Below is a small trained network, with its code and all its weights. Each question gives an input and a class and asks what happens when units are switched off, that is, made to give their printed mean instead of their output.

import numpy as np


def w(rows, s, z=0):
    codes = np.array(rows[::2]) - 128.0
    scale = np.full(codes.shape[1], s)
    scale[-1] = z or s
    return codes * scale


def f(y):
    return y / 2 * (1 + np.tanh(0.7978845608 * (y + 0.044715 * y**3)))


def log_softmax(a):
    a = a - a.max(-1, keepdims=True)
    return a - np.log(np.exp(a).sum(-1, keepdims=True))


def net(x, mask):
    res = np.array(x, float).reshape(1, 5) / 4 @ E
    y = f(res @ A[0][:, :-1].T + A[0][:, -1])
    res = res + np.where(mask, y, B[0][:, -1]) @ B[0][:, :-1]
    return log_softmax(res[-1] @ U[:, :-1].T + U[:, -1])


A, B = {}, {}
E = w([
[73,148,79,124,255],'x0',
[62,178,203,162,166],'x1',
[37,137,14,136,49],'x2',
[58,210,183,2,95],'x3',
[48,54,138,88,71],'x4',
],0.0073)
A[0] = w([
[133,105,116,92,98,57],'neuron 1',
[115,148,179,113,167,128],'neuron 2',
[140,123,116,71,72,162],'neuron 3',
[167,109,77,83,70,143],'neuron 4',
[102,88,132,151,159,124],'neuron 5',
[206,144,93,207,93,189],'neuron 6',
[124,130,81,43,108,159],'neuron 7',
[250,137,67,217,115,124],'neuron 8',
[161,113,54,180,145,252],'neuron 9',
[78,181,155,118,95,135],'neuron 10',
[92,109,57,181,150,167],'neuron 11',
[144,58,15,159,191,128],'neuron 12',
[74,111,188,215,50,110],'neuron 13',
[75,90,81,195,163,76],'neuron 14',
[113,192,142,127,147,132],'neuron 15',
[158,162,113,131,94,77],'neuron 16',
[118,152,111,122,126,79],'neuron 17',
[171,128,169,111,184,203],'neuron 18',
[99,137,169,130,115,93],'neuron 19',
[122,157,136,90,145,44],'neuron 20',
[120,167,112,105,130,128],'neuron 21',
[162,138,244,139,178,125],'neuron 22',
[73,179,149,114,69,183],'neuron 23',
[165,108,196,133,193,186],'neuron 24',
[120,104,120,149,62,180],'neuron 25',
[112,170,130,110,138,74],'neuron 26',
[115,159,168,135,77,99],'neuron 27',
[148,92,80,50,84,51],'neuron 28',
[142,98,104,79,76,128],'neuron 29',
[118,138,137,111,97,232],'neuron 30',
[202,110,91,146,132,110],'neuron 31',
],0.015,0.0029)
B[0] = w([
[98,106,133,132,158,144],'neuron 1',
[90,193,121,102,144,175],'neuron 2',
[62,86,158,126,138,175],'neuron 3',
[99,86,149,117,177,181],'neuron 4',
[139,170,125,158,142,151],'neuron 5',
[190,90,87,63,160,217],'neuron 6',
[105,105,215,150,151,180],'neuron 7',
[238,51,116,46,105,253],'neuron 8',
[239,120,109,176,115,218],'neuron 9',
[117,138,162,102,37,183],'neuron 10',
[132,136,140,227,155,195],'neuron 11',
[185,153,116,240,51,237],'neuron 12',
[84,80,3,140,94,180],'neuron 13',
[148,174,147,225,153,187],'neuron 14',
[133,153,192,123,161,167],'neuron 15',
[121,112,146,111,133,138],'neuron 16',
[139,132,151,138,133,132],'neuron 17',
[107,162,64,84,119,197],'neuron 18',
[95,160,105,118,103,148],'neuron 19',
[152,149,144,115,124,149],'neuron 20',
[156,132,168,131,132,148],'neuron 21',
[71,209,108,63,204,222],'neuron 22',
[100,119,151,119,9,198],'neuron 23',
[126,210,95,78,152,212],'neuron 24',
[120,103,59,151,150,175],'neuron 25',
[150,150,165,121,127,149],'neuron 26',
[81,148,110,128,88,158],'neuron 27',
[79,87,181,138,197,173],'neuron 28',
[81,89,131,125,173,172],'neuron 29',
[87,110,139,113,99,160],'neuron 30',
[176,104,127,84,70,189],'neuron 31',
],0.028,0.013)
U = w([
[84,81,74,141,62,122],'0',
[194,179,89,107,95,2],'1',
[103,44,155,150,176,170],'2',
[202,139,109,233,144,109],'3',
[117,210,83,77,171,185],'4',
[137,145,187,104,50,239],'5',
[255,45,100,103,145,99],'6',
],0.0093,0.002)

Each question gives the input, the list of numbers given to net, and the class t.
The units are the neurons (one row each of A and B). Each row of codes is followed by its name. A weight is (code - 128) times the scale printed after its matrix; where a second scale follows, it is the last column's (A, B and U).
mask holds one flag per neuron, in row order. A switched-off neuron (its flag False) gives its mean, the last column of its row in B, instead of its output. The means were averaged over made-up inputs and are rounded, as every weight is.
A unit's drop is (log p(t) with every unit on - log p(t) with that unit switched off) / (log p(t) with every unit on - log p(t) with every unit switched off).
The circuit of an input: a set's keep is (log p(t) with only the set's units on - log p(t) with every unit switched off) / (log p(t) with every unit on - log p(t) with every unit switched off). Starting from the 12 units with the biggest drops (on a tie, the unit counted first), units are removed one at a time, each time the one whose removal leaves the highest keep (on an exact tie, the one counted first), for as long as the keep stays at least 0.8.
units of the circuit, in order: the units of the circuit, biggest drop first
k most important neurons: the k neurons with the biggest drops, biggest first
drop when u is switched off: that unit's drop, to one decimal
input [-5,2,1,7,1], class 5: units of the circuit, in order : [neuron 23]
input [2,4,6,1,-2], class 5: 2 most important neurons : [neuron 12; neuron 23]
input [-4,-1,-2,1,-2], class 4: units of the circuit, in order : [neuron 9; neuron 12]
input [3,1,7,7,8], class 5: 3 most important neurons : [neuron 23; neuron 10; neuron 7]
input [-3,-7,8,-8,8], class 3: 2 most important neurons : [neuron 12; neuron 11]
input [-6,7,4,7,-2], class 5: 2 most important neurons : [neuron 10; neuron 15]
input [-4,7,-2,2,2], class 4: 2 most important neurons : [neuron 22; neuron 12]
input [7,-4,1,8,5], class 5: 2 most important neurons : [neuron 23; neuron 10]
input [-1,5,-3,8,0], class 4: 4 most important neurons : [neuron 22; neuron 2; neuron 12; neuron 8]
input [0,-4,1,-7,7], class 3: 3 most important neurons : [neuron 12; neuron 14; neuron 11]
input [-7,-2,-3,3,2], class 0: 2 most important neurons : [neuron 27; neuron 13]
input [-5,5,-7,-5,-6], class 4: 2 most important neurons : [neuron 22; neuron 24]
input [-6,-2,3,2,3], class 2: 2 most important neurons : [neuron 28; neuron 4]
input [-3,8,4,0,-2], class 0: units of the circuit, in order : [neuron 13]
input [-4,-1,3,7,3], class 0: 2 most important neurons : [neuron 23; neuron 10]
input [6,-3,6,8,6], class 2: drop when neuron 12 is switched off : 0.3
input [-5,0,6,6,3], class 0: drop when neuron 23 is switched off : 0.8
input [-8,-7,-8,4,-1], class 4: drop when neuron 22 is switched off : 0.1
